The symbols move the elements like this.
DN ko PB
DN vi ZL
DN zo QZ
LP ko DC
LP vi PJ
LP zo FR
PB ko JR
PB vi NT
PB zo PB
ZP ko FJ
ZP vi DM
ZP zo GJ
HB ko FR
HB vi PB
HB zo GH
FR ko FB
FR vi MH
FR zo MQ
QZ ko PJ
QZ vi ZF
QZ zo LP
GT ko HJ
GT vi RT
GT zo DJ
LG ko SB
LG vi TP
LG zo DL
GS ko QN
GS vi ZM
GS zo RD
CQ ko GD
CQ vi FM
CQ zo DD
RD ko SQ
RD vi QN
RD zo BD
QN ko CL
QN vi CL
QN zo NB
FB ko DM
FB vi MQ
FB zo ZP
GL ko CR
GL vi MJ
GL zo JC
FP ko GL
FP vi JP
FP zo ML
JR ko HB
JR vi RD
JR zo DC
MQ ko FR
MQ vi JH
MQ zo DM
LS ko LT
LS vi LB
LS zo DG
SZ ko FM
SZ vi CF
SZ zo JH
GJ ko LS
GJ vi FJ
GJ zo QQ
CD ko JD
CD vi SQ
CD zo DN
BM ko ZF
BM vi DS
BM zo QZ
FJ ko GD
FJ vi TG
FJ zo LS
TG ko ZP
TG vi PZ
TG zo LB
DD ko QZ
DD vi BM
DD zo DC
ZM ko SR
ZM vi ZB
ZM zo PF
RL ko CD
RL vi RD
RL zo NT
QQ ko DG
QQ vi LS
QQ zo LP
DG ko NF
DG vi LT
DG zo GN
HJ ko JQ
HJ vi GB
HJ zo HP
PF ko CL
PF vi SR
PF zo QN
PZ ko JJ
PZ vi HS
PZ zo GB
PJ ko LT
PJ vi DD
PJ zo SZ
BD ko ZB
BD vi MB
BD zo SL
MH ko MQ
MH vi TN
MH zo FB
MB ko SL
MB vi BM
MB zo TZ
ZR ko SQ
ZR vi RD
ZR zo CD
QD ko PF
QD vi JR
QD zo GS
FQ ko LG
FQ vi FH
FQ zo HP
JJ ko RT
JJ vi CH
JJ zo GT
CN ko ZM
CN vi TH
CN zo QD
CF ko LP
CF vi QZ
CF zo GN
NT ko DS
NT vi CD
NT zo BM
HP ko MC
HP vi LG
HP zo SF
DQ ko NF
DQ vi BZ
DQ zo FP
TM ko PG
TM vi NB
TM zo SR
MC ko JJ
MC vi JJ
MC zo NL
ZL ko RL
ZL vi TZ
ZL zo GS
CR ko ML
CR vi FP
CR zo HS
TZ ko QT
TZ vi ZM
TZ zo RL
RT ko NL
RT vi PZ
RT zo HJ
NF ko BZ
NF vi ZP
NF zo DQ
GH ko BM
GH vi JD
GH zo DD
LT ko QQ
LT vi GJ
LT zo NF
CH ko PZ
CH vi JC
CH zo GB
NZ ko TM
NZ vi MC
NZ zo DL
QL ko TH
QL vi PG
QL zo CN
NB ko BD
NB vi HP
NB zo PG
SL ko PQ
SL vi ZB
SL zo QT
JQ ko DJ
JQ vi GT
JQ zo FH
ZB ko CN
ZB vi ZR
ZB zo PQ
JC ko HS
JC vi JJ
JC zo PZ
TH ko SF
TH vi DL
TH zo CD
JH ko MH
JH vi HR
JH zo FR
PG ko QL
PG vi NZ
PG zo PZ
HM ko PF
HM vi ZL
HM zo PF
DM ko TG
DM vi SZ
DM zo FJ
BZ ko GN
BZ vi DG
BZ zo JP
TP ko FQ
TP vi ZM
TP zo SB
DC ko CQ
DC vi HB
DC zo FB
GN ko DQ
GN vi NF
GN zo MJ
SR ko QD
SR vi CN
SR zo CL
SB ko HP
SB vi FQ
SB zo NB
JP ko JH
JP vi GN
JP zo JH
DS ko GH
DS vi CQ
DS zo ZF
HR ko TN
HR vi LP
HR zo FP
CL ko NZ
CL vi QD
CL zo HM
MJ ko FP
MJ vi DQ
MJ zo CR
NL ko FH
NL vi JQ
NL zo FQ
FH ko TP
FH vi DJ
FH zo LG
QT ko ZL
QT vi JD
QT zo CD
ZF ko DD
ZF vi GH
ZF zo ZP
GD ko LB
GD vi DC
GD zo BM
SQ ko ZR
SQ vi HM
SQ zo ZB
DL ko QL
DL vi RD
DL zo SF
SF ko RT
SF vi PQ
SF zo SR
PQ ko FM
PQ vi MB
PQ zo ZL
TN ko JH
TN vi SZ
TN zo MQ
GB ko GT
GB vi JJ
GB zo JQ
HS ko CH
HS vi FJ
HS zo JJ
LB ko GJ
LB vi ZP
LB zo LT
JD ko NT
JD vi RL
JD zo MQ
FM ko ZL
FM vi JR
FM zo GD
DJ ko NL
DJ vi HJ
DJ zo DQ
ML ko HP
ML vi HP
ML zo CH

The rows follow the links: the fewer symbols apart two elements are, the more alike their rows tend to be.

Each row is also shifted at random along 8 hidden directions that mean nothing.

Some elements, each with a row of numbers:
QQ [-218,   35,   35,   24,  -19, -169,   47,  -34,  -41,  -20,  -27,  -14,  -10,   57,   65,   36,  -50,   13,   17,  -44,  -18,   86,   13,  -19,  -92,    3,   37,    6,  118,   27,  -21,   46,  -27,  -78,   19,  -75,   15,    6,   11,   33,  -47,   12,  -21,   74,  -31,  -69,   54,  -19,  -25,  -15,   49,   48,   -7,  -99,   58,   63,   27,  -55,  -16,  -19,   14]
CQ [-325,  -22,   20,  -32,   22,   48,  -45,   39,   89,   15,  122,  -46,   32,   51,   28,  124,   50,   -1,  -72,  -18,   -1,   90, -119,  159,   -5,   29,  -52,  -53,   12,   48,   24,   42,  -26,  -32,   49,  104,  -60,  179,  -55,  -64,  141,  103,    7,   -6,  -12,   75,    3,   92, -113,  -66,   59,   74,   -7,  -38,   15,  -66,  131, -117,  -73,  -51,   44]
PQ [-117,   45,  -21,   24,   46, -138, -153,  125,  166,  -45,   69,  -59,  159, -131,   42,  -20,  141, -117,  123,    3,   78,  -46,  -87,   16,   40,   -3,   75,   72, -118, -134, -161,  -52,   53,   85,  -26,  -52, -114,  -52,  -57, -120, -110,  150,  -22, -135,  122,  154,  -16, -111,  -40,  -14,   29,  143,   65,   29,   26,  101,  -89,  247,   37, -106, -110]
MJ [ -24,   20,   12,  -16,   11,  -46,  -73,   -5,   91,  -51,   20,   78,  133,  -96,   86,   21,  179,   33,   66,  -59,   13,   56, -209,  175,  -31,    6,   41,  -81,  -12,   10,  -67,  136,  101,  123,   55,   96,  -97,   50, -113,  -36,  145,  126,   16,  -92,   82,   58,   93,  -23,  -12,   30,    8,  168,  -38,  -44,   28,   56,   94,  231, -147,  -25,  -80]
CL [-308,   24,   -4,    9,   41,   56,   96, -186,  -94,   53,  -72,   89,  202,   16, -152,    5,   21,  188,  -68,   78,   98,   43,  208,   45,  -53,   21,  -14, -127,   58,  -21,   77,   66,  -77,  -42,  -24,  167,   25, -179,  -39,   40,   66,  176,  -41, -162,   47, -144,    1,   51,   -4,  -26, -150,   48,   92,  -54,  -87,   49,  118,  -78,  -97,   58,  -78]
JQ [-416,   38,   60,  -78,   39,   43,   30,  -23,  -31,    3,  -31,    4,  -32,   55,   85,    0,  -52,   -9,   -7, -103,  -73,  144,  -49,  115,  -13,   -7,  -68,   24,  122,   89,   52,   -6,   74,    2,  -25,  101,  -33,   48,   56,  102,  102,   -7,  -36,   90,   18,  -53,   39,   55,   -3,   31,   51, -133,  -17,  -59,  -24,   51,   56, -142,  -66,   85,    8]
NZ [-332,   36,   58,  -67,   59,  -30,  -12,   92,   35,   53,   -8,   54, -165,  129,   93,  -56,  -70,  -97,  -48,  -87, -100,   66,  -53,   60,   14,   54,   15,   93,    3,   34,  -53,  -13,  -30,   17,  -54,   29,   -2,  198,   54,  121,   75,  -26,    1,  163,  -50,   22,   33,  -67,  -81,   55,   17, -147,   19,  -25,   20,   58,  -29, -121,  -32,   23,  -32]
PF [ -32,   -8,  -27,   41,   18,   86,   18,  -31,  -42,   25,  -72,   41,   38,  -36,  -36,  -81,  -94,  -18,   -8,   59,   -3,  -62,  -20,  -55,   23,  -76,   57,  138,  -69,  -98,  -13,  -91,  -59,  -56,  -32,    3,   60,  -77,   -2,   74,  -83,  -65,   52,  -59,  -65,  -41,  -28,  -53,   34,   31,  -76,  -64,   14,    1,  -42,   51, -112,   70,   34,   28,  -92]
ZL [-263,  -14,  -29,   24,   39,  183,   24, -138,  -52,   48,   -9,   28,  140,   14,  -46,  -41,  -10,   17,  -59,  102,    6,   60,   43,  101,   36,  -50,  -92,  -35,  -53,   41,   47,  -49,  -70, -158,  -31,  105,   21,  -43,   28,  107,   85,  -36,   67,  -88,   51,  -32,   21,  105,   42,  -36,  -78, -105,    8,  -73, -160,  -18,   43, -144,   13,   49,    8]
HR [-219,    9,   73,  -91,   13,    3,  -22,   53,   -3,   16,  -13,   92,  -97,   69,  103,   31,   21,   55,  -22,  -14,  -23,   76, -186,   90,   18,   18,   35,   54,   13,  -17,    3,   88,   39,   83,   97,  101,   -6,  125, -106,   47,  165,   25,  -14,   15,  -77,   37,   56,    7,  -31,   10,   42,    1, -116,   24,   44,   19,   92,  123, -116,   15,  -71]
QD [ -97,  -53,  -33,   32,   40,   58,   71,   -4,    5,   45,   -7,   48,  -14,   -5,  -92,   38,  -46,   84,  -56,   49,   47,  -89,  -35,  -11,   18,    3,   57,   66,  -32,  -30,   10,  -10,  -94,    2,   -6,   67,   54,   73,  -68,  -25,    7,   48,   48,  -35, -187,  -14,  -27,  -23, -106,   16,  -91,   64,   25,   14,   31,  -52,    6,  -20,  -82,    4,  -45]
FJ [ -94,   46,   27,   29,  -30, -190,  -65,   87,   45,  -68,  -13,  -36,  -32,  -10,  124,   12,  -30,  -69,   68,  -87,  -50,   37, -104,  -42,  -73,  -38,   90,   85,   83,  -88,  -38,   27,   38,   26,   50,  -99,  -22,  -18,   -3,  -14, -105,   -4,  -34,   35,   -5,   -6,   12,  -94,    2,   11,  108,   60,  -39,  -59,   91,  114,  -66,  151,   10,  -65,  -59]
FM [ -62,   23,   -2,  -35,   -2,   49,  -81,    6,   95,   57,  131,   -9,  122,   77,   39,   -7,  124, -116,  -93,   23,  -56,  112,  -44,  205,   11,   58, -101, -167,  -73,   61,  -56,   59,  -50,  -78,   10,   60, -103,  128,   -7,   22,  172,   73,    9,  -19,  202,   75,   21,   70,    5,  -76,   33,   11,   -2,  -79,  -88,  -25,  117, -132,   35,  -74,   40]
SR [-151,   38,    5,  -16,   27,  -11,   89, -105,  -60,   87,  -35,   76,   40,  113,  -50,  -68,  -11,    9,  -71,   53,  -20,   64,  174,   48,  -11,   66,  -44,  -97,   21,   63,  -11,   43,  -95,  -99,  -59,   56,   29,  -10,   58,  132,   62,   35,  -17,   31,   62,  -98,   35,   18,    8,  -10,  -88,  -87,   45,  -72,  -93,   27,   64, -198,    2,   26,   -1]
JJ [ 184,   -7,  -14,   31,    4,  391, -152,  -52,    4,  -98,  -94,    6,  183, -194,  -10, -103,  -55,   -1,    1,  -45,   25,  -18, -107,   58,    5, -240,   -7,   87,  -86, -106,  119, -172,  120,   30,   -8,  130,  -23, -235,   44,   36,  -12, -125,   80, -210,  153,   42,  -67,   19,  150,   96,   -6, -125,   20,   40,  -94,   69, -158,  239,   33,  140, -106]
LP [ -13,   72,   71,  -34,  -29,  -25,  -36,  -48,  -93,    8,  -17,  -41,   70,   77,   53,  -28,  -15,  -48,  -30,   47,   26,  122,  125,  -14,  -30,  -35,  -58,  -52,   -8,  -17,  -18,  -24,  -15, -131,   26,  -68,  -32, -132,   33,   63,  -22,  -12,  -52,  -14,  184,   -8,   11,   48,  108,  -72,   50,  -63,   -5,    1,  -62,   76,   18,  -49,  156,   29,   10]
TP [ -36,   77,   21,  -59,  -18,  -84,   19,   16,  -21,   28,  -56,   28,  -37,   60,    0,  -46,    2,  -26,   -7,  -61,  -64,   30,   96,   -5,  -25,   46,    7,  -48,  104,  -69,   32,   68,   33,   85,  -16,   48,  -19, -102,   44,   66,   -9,   41, -124,   28,   62, -114,  -28,  -34,   35,   22,    7,  -54,  -15,  -28,   -5,   77,   11,  -15,  -23,   -1,  -71]
FP [-124,   10,   22,    4,   12,  -24,  -38,   12,  -42,  -68,  -82,   50, -128,  -17,   97,  -55,  -45,   22,   91,  -16,  -14,   12,  -56,  -57,   30,  -33,   38,  112,    1,   -5,    1,   -3,   78,   56,   31,  -34,   45,  -15,   11,   69,    2, -134,   29,   33,  -62,   21,   66,  -36,   45,   49,   33, -113,  -73,   38,    5,   57,  -52,  168,  -19,   60,  -25]
ZB [ -52,   -6,  -17,   -2,   44,   -5,   54,  -42,    3,   96,   62,   -6,  -11,   85,   15,  -61,    8, -122,  -42,   55,  -60,   30,   53,   74,   48,   73,  -91,  -52,  -89,  156, -104,  -43, -104, -169,  -94,  -56,    2,  180,   75,  101,   46,  -50,   78,  132,   30,   34,   55,   35,  -21,  -25,  -47, -104,   49,  -57,  -96,  -60,   21, -293,   85,  -20,  106]
GJ [ -32,  -10,   -8,   44,  -34, -157,   11,   37,   17,  -32,   17,   41, -183,  123,  -35,   87,  -24,  113,  -55,  -44,  -41,   -2,  144,  -85,  -81,  116,   65, -117,  162,    0,  116,  184,  -66,   80,   93,   -2,   80,   63,   26,  -41,   43,   22,  -54,   69, -117,  -76,    2,  -17,  -85,   -7,   22,   48,  -14,  -38,   89,  -23,   93,  -41, -134,  -73,   45]
PB [  69,  -36,  -53,   38,  -18,  -13,  101,  -53,  -55,   35,   25, -115,   98,  -87,  -42,   22,  -14,  -55,   72,  109,   42,  -70,  -24,  -67,   54,  -49,  -59,   80,  -55,   17,  -57, -117,  -27, -138,  -51, -115,   11,  -68,  -22,  -46, -157,  -44,   32,  -10,  -64,   -3,  -26,   52,   30,  -80,  -15,   56,  -30,   -5,  -37,  -91,  -50,  -74,  130,  -21,   65]
LT [ 185,  -43,   29,   26,   -2,  129, -110,   21,   98,  -26,   96,    6,   41,   36,  -10,   58,   11,   15, -139,  -72,    8,   46,  -45,  117,  -95,  -14,   17, -130,  -47,   61,   22,   35,  -75,  -37,   37,   40,  -41,  174,   -4,  -59,  130,   57,   86,  -21,   81,   91,  -10,   13,  -70,   22,   15,   78,  101,  -19,   40,  -26,   51,  -76,  -26,   -6,   42]
ZR [ -68,  -19,  -31,   64,   57,  150, -144,   23,   36,  -36,   -7,  -12,   38,  -63,  -69,  -67,  -27,    1,   -3,   76,   76,  -75,  111,  -89,   54,  -67,   36,   79, -138, -105,   29, -136,  -30,   -2,  -24,    8,   48, -121,   44,  -26,  -55,  -49,   57, -144,   49,   99,  -61,  -26,   15,   11,  -48, -107,   90,   92,  -74,   42, -114,  121,   69,   28,  -53]
DN [-119,  -21,  -86,   12,  -41,    0,  147, -160,    8,   83,   53,   36,  251,  -52,  -62,   71,  158,   65,   -8,   85,  -28,   30, -154,  210,    2,   39,  -83, -148,   49,   47,   17,  161,  -27,  -61,   31,  155,  -57,    2, -135,   -3,  127,  139,    0, -123,  -29, -123,   52,  110,    4,  -89,  -59,  210, -111, -160,  -87,  -84,  199,  -49, -144,  -89,   -8]
MQ [ 165,   30,  110, -102,   21,   64,  -98,   85,  -26,   44,   70,  -68, -111,  154,   55,  -37,  -18, -131, -106,   19,   32,   80,  151,  -23,   32,   30,  -86,  -45, -141,   84,  -98, -123,  -42, -110,  -36, -120,  -42,  114,   73,   28,   38,  -42,    2,  130,  184,  159,  -14,   36,   25,  -33,   56, -173,  100,  141,  -23,  -11,  -24, -195,  239,   53,  101]
JD [ 141,   -3,  -65,   49,  -36,   15,   24,  -54,  -80,   29,  -32,  -50,   -4,   -2,  -43,  -80,  -34,  -66,   40,  139,  -26,  -58,  134, -125,   82,  -23,  -65,   40,  -51,  -33,   27,  -75,  -39, -106,  -17, -102,   69, -164,   76,   59, -117, -166,    7,  -19,   20,  -42,  -31,   35,  132,  -62,  -17, -139,  -61,    6, -129,  -27,  -74,  -33,  148,  -14,   47]
GN [  10,   64,   29,   44,  -17, -110,  -36, -132,  -89,  -78,  -88,   42,  160,  -37,   -2,  -58,   67,  103,   81,   28,   78,   66,  211,  -61,  -78,  -16,   23, -129,   57,  -28,    7,   79,   55,   10,   23,  -36,   -9, -286,   23,   31,  -36,   54,  -53, -124,  204,  -73,   65,  -13,  128,   -2,  -25,   29,   44,  -13,  -57,  152,   35,  161,   19,   30,  -48]
NF [ 307,  -24,  -57,   86,  -85,  -98,   48,  -28,  -43,  -40,  -70,   97, -126,   19,    8,  -36,  -47,   67,   33,    9,  -97,  -64,   -6, -106,  -44,   18,   76,  -20,   87,  -33,   73,  140,  -20,   50,   76,  -59,  106,  -34,    4,   54,  -22, -146,   24,   26, -119, -116,   41,  -59,   63,   41,   -8,   13, -135,  -60,   35,   -6,  -11,  142,  -74,  -48,    0]

Start, symbols taken left to right, then the element you end at.
Answers are names.
[-262,   38,   50,  -54,   56,   48,   10,  -27,    8,   60,   -9,   48,   55,   68,   15,  -45,  -18,  -37,  -79,  -43,  -20,   90,  -13,  126,  -30,   15,  -12,   -9,  -16,   34,  -49,  -16,  -41,  -50,  -61,   88,  -41,   75,   10,   94,   84,   83,    9,   29,   67,   -9,   26,   -7,  -31,   31,  -49,  -59,   86,  -45,  -39,   72,   21, -137,  -13,   49,  -52]
ko zo zo zo vi vi vi ko ko ko: NL
[ 174,   40,  -40,   -9,  -10,   34,  -13,   63,   39,   68,  -45,   76, -113,   40,   66, -166,  -49, -187,  -10,  -44, -200,  -35,  -98,   38,   49,    0,    4,   89,  -36,  -52,  -35,  -17,  -12,   24,  -54,    9,   14,   54,   88,  180,   -1, -166,   17,   91,   -1,  -48,   -5,  -87,   79,   78,  -17, -181,  -91,  -60,  -65,   39, -119,    7,   23,  -17,  -66]
zo zo ko vi zo ko zo ko ko: HP
[  26,  -74,   78,  -42,  114,  241, -141,   41,   61,  -78,   82,  -58,   -1,  -38,  -58,   83,   10,   96,  -71,  -67,  201,   16,  120,   38,    3,  -11,  -39,  -58, -133,  171,    4, -161,   33,   28,  -57,   44,  -40,  150,   43, -165,  104,   84,   88,   -1,   94,  256,  -26,   61, -139,   55,   -7,  -29,  269,  193,   51,  -71,    9, -119,   25,  143,  112]
vi ko zo ko ko vi zo: PF
[   1,   47,  -20,   12,    6, -178,   18,   42,   48,   46,    2,   16,   27,  -11,    3,  -53,   63,  -83,   50,   16,  -22,  -52,    5,  -23,   15,   59,   56,   18,  -35,  -75, -123,   32,  -22,   44,  -47,  -50,  -28,  -21,  -26,    3,  -83,   79,  -42,   -5,   12,  -21,    5,  -95,  -14,    1,  -39,   69,   14,  -24,   10,   63,  -34,   67,   13,  -80,  -81]
ko ko vi vi vi vi ko vi zo: NL
[  -1,  -15,  -78,   52,   -6,  -97,  175, -106,  -55,   75,  -24,  -14,  130,  -58,  -66,  -23,    7,  -28,   78,  111,   23,  -73,    8,  -41,   37,    9,  -10,   48,  -28,   12, -101,  -40,  -55, -107,  -81,  -86,   24,  -68,  -39,   18, -140,   20,   15,  -12,  -70,  -81,   20,  -16,   12,  -45,  -87,   95,  -10,  -61,  -39,  -35,  -23,  -56,   48,  -45,    3]
zo ko vi ko ko ko vi: HM
[  84,  -64,  -80,   35,  -26,   66,  150, -111,  -81,   93,   19,   -3,   -8,   55, -132,   39,  -35,   61,  -73,  145,  -26,  -51,   85,  -27,   54,   43,  -88,  -51,    8,   47,   87,   27, -123, -135,    9,   26,   89,    3,   -8,   36,   22,  -67,   31,   -1, -137, -106,  -23,  113,   12,  -87,  -80,  -31,  -69,  -42,  -94, -151,   78, -208,   -7,  -23,   83]
ko ko zo zo vi ko ko vi vi zo: PF
[ -87,  -30,  -17,   30,   67,   58, -107,   60,   85,    0,   94,  -48,  -40,   32,  -33,   14,   28,  -43,  -34,   39,   33,  -20,   91,    0,   62,   43,  -33,  -16, -109,   43,  -11,  -66,  -61,  -34,  -24,   -7,   10,  110,   58,  -50,   41,   -8,   54,    2,   25,  138,  -20,   24,  -74,  -32,   -5,  -78,   94,   56,  -46,  -51,   -3, -100,   44,  -24,   70]
ko vi zo zo ko zo: NT
[-222,   18,   51,   25,    4, -103,  -12,   -5,  -49,  -94,  -39,  -84,   33,  -23,   -9,   70,  -85,   82,   38,  -48,  102,   27,  123, -133,  -95,  -52,   68,   53,   98,  -51,   43,  -52,   14,  -16,   18,  -82,   19, -154,   22,  -84, -146,   60,  -50,  -22,    4,  -17,  -24,  -18,  -18,  -11,   53,   55,   91,   21,   76,   88,  -41,   35,   38,   35,   -6]
ko zo zo zo zo vi zo: FB
[-261,   77,  113,  -96,   11,  -56,  -98,   81,  -26,   16,    6,   13, -148,  190,   77,   -3,   -3,   -9,  -81,  -12,  -10,  132,  147,  -12,   -8,   73,  -22,  -60,   34,  -31,   31,   62,   -5,   22,   63,   21,  -13,   14,   39,   62,  107,   27, -103,   59,  111,   32,   -2,   27,   12,  -42,   77, -147,    1,   61,  -16,   82,   71,  -45,   41,   13,   -5]
ko zo ko vi ko zo ko ko zo: SZ
[-392,   36,  -30,   25,   30,  -77,  -82,   73,   75,    3,  -12,   42,  -91,   31,  114,  -83,    7, -103,   59,   12, -109,   20, -108,   29,   73,   20,   31,  113,  -19,  -73,  -26,   26,    6,   28,   16,   23,   17,   46,   20,  110,   24,  -88,   13,   18,  -50,   23,   42,  -55,    8,    2,   31, -123, -106,  -55,  -54,   75,  -40,  113,  -46,  -62,  -70]
vi vi zo vi vi zo vi zo vi zo: GS
[-119,    0,  -35,   41,  -45,  -16,    1,  -44,   -1,  -18,   15,   -9,   89,   -7,  -55,   82,   19,  101,  -29,   26,    0,   15,   29,    9,  -60,   -3,    0,  -91,  108,  -75,  124,  107,  -28,   -2,   92,   79,   11, -108,  -38,  -50,   24,   67,  -48, -120,  -20,  -95,  -34,   53,    8,  -60,    8,  100,  -57,  -73,  -11,   -8,   95,   32,  -90,  -62,  -23]
vi zo ko vi zo zo zo ko: FR
[ 136,  -27,    3,   15,   -5,  154, -101,  -23,   47,  -52,   -6,  144,  -35,   24,   16,  -19,   51,  112,  -75,  -39,  -40,   41,  -44,  113,  -38,    7,   17, -138,    5,   35,  110,  146,    7,   91,   89,  147,   21,   78,  -10,   51,  235,  -33,   71,  -69,   40,   11,   56,   19,   11,   60,  -24,  -23,  -34,  -22,  -29,    3,   96,  104, -155,   29,  -12]
vi vi ko zo zo vi: JP
[-427,   24,   41,  -30,   53, -161,  120, -133,  -55,  -45,  -15,  -56,  174,  -91,    6,  105,   87,  120,  134,  -39,  138,   93,   51,   58,  -42,   27,  -48,  -63,  120,  162,  -63,   11,  118,  -11,  -56,    2,  -74,  -67,  -35,  -82,  -22,  189,  -53,    2,   29,  -30,   94,   68,  -62,  -29,   -7,  154,   84,  -36,   32,   23,  119,  -87,  -71,   68,   50]
ko ko ko vi ko ko vi: HS
[ 178,   34,   -7,  -42,  -37,  -47,   99,  -50,  -74,   47,  -40,   20,  -39,   69,  -91,   -7,    5,   47,  -49,  -26,  -31,   -3,  235,  -48,  -36,   78,  -51, -159,  119,   24,   87,   87,   -1,   50,  -24,   46,   15, -111,   65,   35,    7,   35, -119,   44,   57, -155,  -42,   23,   34,   -3,  -45,  -41,   19,  -12,  -25,  -15,   65, -153,  -19,   20,   23]
ko ko zo zo ko ko zo ko: JD
[ 138,   -7,    7,  -42,   27,  -60,   52,   37,   65,   63,   57,    5,   13,   21,  -86,   42,   63,    6,  -55,  -32,   38,  -51,   69,   33,  -21,   98,   16,  -94,  -19,   46,  -76,   27,  -47,   57,  -64,   25,  -42,  112,  -27,  -78,   18,  175,  -30,   37,    7,   11,  -21,  -39, -118,   14,  -65,  120,  126,   20,   57,  -40,   50, -132,  -29,  -29,    4]
ko vi vi ko zo ko zo ko: LT
[  37,  -63,   30,   30,   11,   67,  -90,   93,  -20,  -69,   35,  -96, -182,   68,  -69,  100, -132,   74,  -82,   36,  104,  -52,  189, -210,    0,  -12,   37,   57,  -17,  -39,  111, -105,  -83,  -33,   59,  -88,   94,    7,   54, -123,  -77,  -67,   12,   16,  -89,  104,  -94,   29,  -72,  -35,   61,  -72,   82,  154,   72,  -64,  -54,  -52,   99,   19,   97]
vi vi zo zo ko zo ko: DM
[ 118,  -38,   -3,   14,   26,   18,  -86,   54,   61,  -91,   36,  -31,  -62,  -62,  -21,   50,   38,   54,   37,  -66,   73,  -44,   67,  -41,    5,   30,   10,  -44,  -10,   70,   21,  -17,   75,  118,   -9,  -11,   -9,   39,   35, -127,   19,   11,   17,    5,   18,  117,   -8,   -7,  -64,   36,   26,   19,   89,   98,   62,  -32,   -9,   36,  -35,   23,   77]
vi zo vi ko zo vi vi: LB
